Below is a small trained network, with its code and all its weights. Each question gives an input and a class and asks what happens when units are switched off, that is, made to give their printed mean instead of their output.

import numpy as np


def w(rows, s, z=0):
    codes = np.array(rows[::2]) - 128.0
    scale = np.full(codes.shape[1], s)
    scale[-1] = z or s
    return codes * scale


def norm(h):
    return h / np.sqrt((h * h).mean(-1, keepdims=True) + 1e-5)


def f(y):
    return y / 2 * (1 + np.tanh(0.7978845608 * (y + 0.044715 * y**3)))


def log_softmax(a):
    a = a - a.max(-1, keepdims=True)
    return a - np.log(np.exp(a).sum(-1, keepdims=True))


def net(x, mask):
    res = np.array(x, float).reshape(1, 6) / 4 @ E
    u = 0
    for l in range(3):
        y = f(norm(res) @ A[l][:, :-1].T + A[l][:, -1])
        res = res + np.where(mask[u : u + 3], y, B[l][:, -1]) @ B[l][:, :-1]
        u += 3
    return log_softmax(norm(res)[-1] @ U[:, :-1].T + U[:, -1])


A, B = {}, {}
E = w([
[75,215,140,206,70,131,195,131,96,101,112,32],'x0',
[144,84,50,166,117,144,177,40,104,79,60,183],'x1',
[175,128,68,111,113,156,148,247,103,126,126,135],'x2',
[40,111,154,96,73,151,159,121,139,130,207,152],'x3',
[148,144,109,115,92,113,102,121,84,155,124,146],'x4',
[89,192,17,163,194,129,170,128,147,237,181,159],'x5',
],0.012)
A[0] = w([
[132,70,20,153,81,190,212,47,99,52,80,192,2],'L0N1',
[37,98,101,32,36,191,217,119,107,72,201,184,29],'L0N2',
[139,100,45,83,82,164,221,247,106,71,102,167,7],'L0N3',
],0.012,0.0042)
B[0] = w([
[111,162,191,57,181,55,144,202,132,118,154,87,241],'L0N1',
[132,95,124,250,103,80,80,126,131,180,76,134,246],'L0N2',
[169,157,126,138,130,231,114,28,134,123,202,104,212],'L0N3',
],0.013,0.012)
A[1] = w([
[232,177,86,133,230,144,129,119,113,88,2,85,17],'L1N1',
[79,206,103,198,56,159,247,120,78,57,54,84,2],'L1N2',
[142,81,137,119,60,170,138,75,114,18,70,117,51],'L1N3',
],0.013,0.0036)
B[1] = w([
[111,97,134,247,106,90,104,112,134,185,142,134,254],'L1N1',
[115,76,43,28,89,73,101,122,195,104,180,161,233],'L1N2',
[90,112,137,127,110,165,141,143,91,92,63,129,220],'L1N3',
],0.012,0.0065)
A[2] = w([
[159,57,114,114,171,135,141,106,129,129,106,223,2],'L2N1',
[89,153,142,112,154,97,139,5,136,117,86,143,38],'L2N2',
[88,170,56,137,172,139,189,100,124,165,113,178,105],'L2N3',
],0.026,0.0041)
B[2] = w([
[42,139,34,81,94,50,189,120,170,85,195,143,234],'L2N1',
[251,204,65,167,171,254,156,128,115,127,171,112,241],'L2N2',
[161,72,204,92,92,136,145,141,47,58,2,123,254],'L2N3',
],0.0099,0.0076)
U = w([
[123,100,134,237,118,91,106,82,149,167,90,146,115],'0',
[142,186,204,64,171,106,142,186,139,128,150,98,252],'1',
[120,114,62,61,106,104,148,97,177,90,161,156,85],'2',
[203,170,113,146,141,241,141,75,128,101,144,119,74],'3',
[150,73,186,91,103,155,150,126,94,58,7,153,97],'4',
],0.011,0.0026)

Each question gives the input, the list of numbers given to net, and the class t.
The units are the neurons (one row each of A and B). Each row of codes is followed by its name. A weight is (code - 128) times the scale printed after its matrix; where a second scale follows, it is the last column's (A, B and U).
mask holds one flag per neuron, layer by layer. A switched-off neuron (its flag False) gives its mean, the last column of its row in B, instead of its output. The means were averaged over made-up inputs and are rounded, as every weight is.
A unit's drop is (log p(t) with every unit on - log p(t) with that unit switched off) / (log p(t) with every unit on - log p(t) with every unit switched off).
The circuit of an input: a set's keep is (log p(t) with only the set's units on - log p(t) with every unit switched off) / (log p(t) with every unit on - log p(t) with every unit switched off). Starting from all 9 units, units are removed one at a time, each time the one whose removal leaves the highest keep (on an exact tie, the one counted first), for as long as the keep stays at least 0.8.
units of the circuit, in order: the units of the circuit, biggest drop first
top k neurons: the k neurons with the biggest drops, biggest first
k most important neurons of layer l: the k neurons of layer l with the biggest drops, biggest first
input [1,4,7,8,-6,0], class 0: top 2 neurons => L0N2, L2N2
input [5,-3,3,-2,-6,-2], class 2: top 2 neurons => L1N2, L0N1
input [4,8,-3,7,-2,-4], class 1: top 2 neurons => L0N1, L1N1
input [5,-3,5,7,-7,-6], class 0: top 2 neurons => L0N2, L2N3
input [1,1,-1,-1,5,6], class 4: units of the circuit, in order => L2N3
input [8,-6,-6,-6,6,5], class 2: units of the circuit, in order => L1N2, L0N1, L0N2
input [-2,-2,-5,6,-7,-6], class 0: top 4 neurons => L0N2, L0N3, L2N3, L0N1
input [3,-3,-6,-4,-4,-1], class 3: top 2 neurons => L2N2, L0N1
input [2,5,-2,-4,5,5], class 1: top 2 neurons => L0N1, L0N2
input [-5,-7,3,2,1,8], class 4: top 3 neurons => L2N3, L0N1, L1N2
input [-6,6,-4,4,-1,7], class 4: top 3 neurons => L2N3, L1N2, L0N3
input [-4,-6,-7,-6,2,-4], class 3: top 3 neurons => L0N1, L0N2, L2N2
input [2,-7,-3,7,5,4], class 0: top 2 neurons => L0N1, L0N2
input [0,2,7,-3,-1,-6], class 3: units of the circuit, in order => L0N3
input [-7,-6,4,3,-7,-4], class 2: units of the circuit, in order => L0N1, L2N1
input [3,-2,-3,-1,8,0], class 2: units of the circuit, in order => L0N1, L1N2, L0N2
input [6,-2,3,0,-8,7], class 4: 2 most important neurons of layer 2 => L2N3, L2N1
input [-1,6,8,3,-6,-3], class 3: 2 most important neurons of layer 0 => L0N3, L0N2
input [4,5,4,-4,6,2], class 1: 2 most important neurons of layer 0 => L0N1, L0N2
input [5,6,-7,-4,-2,8], class 4: units of the circuit, in order => L2N3
input [4,3,-4,-5,-4,7], class 4: 2 most important neurons of layer 0 => L0N2, L0N3
input [2,2,8,-8,0,-5], class 0: 2 most important neurons of layer 2 => L2N2, L2N3
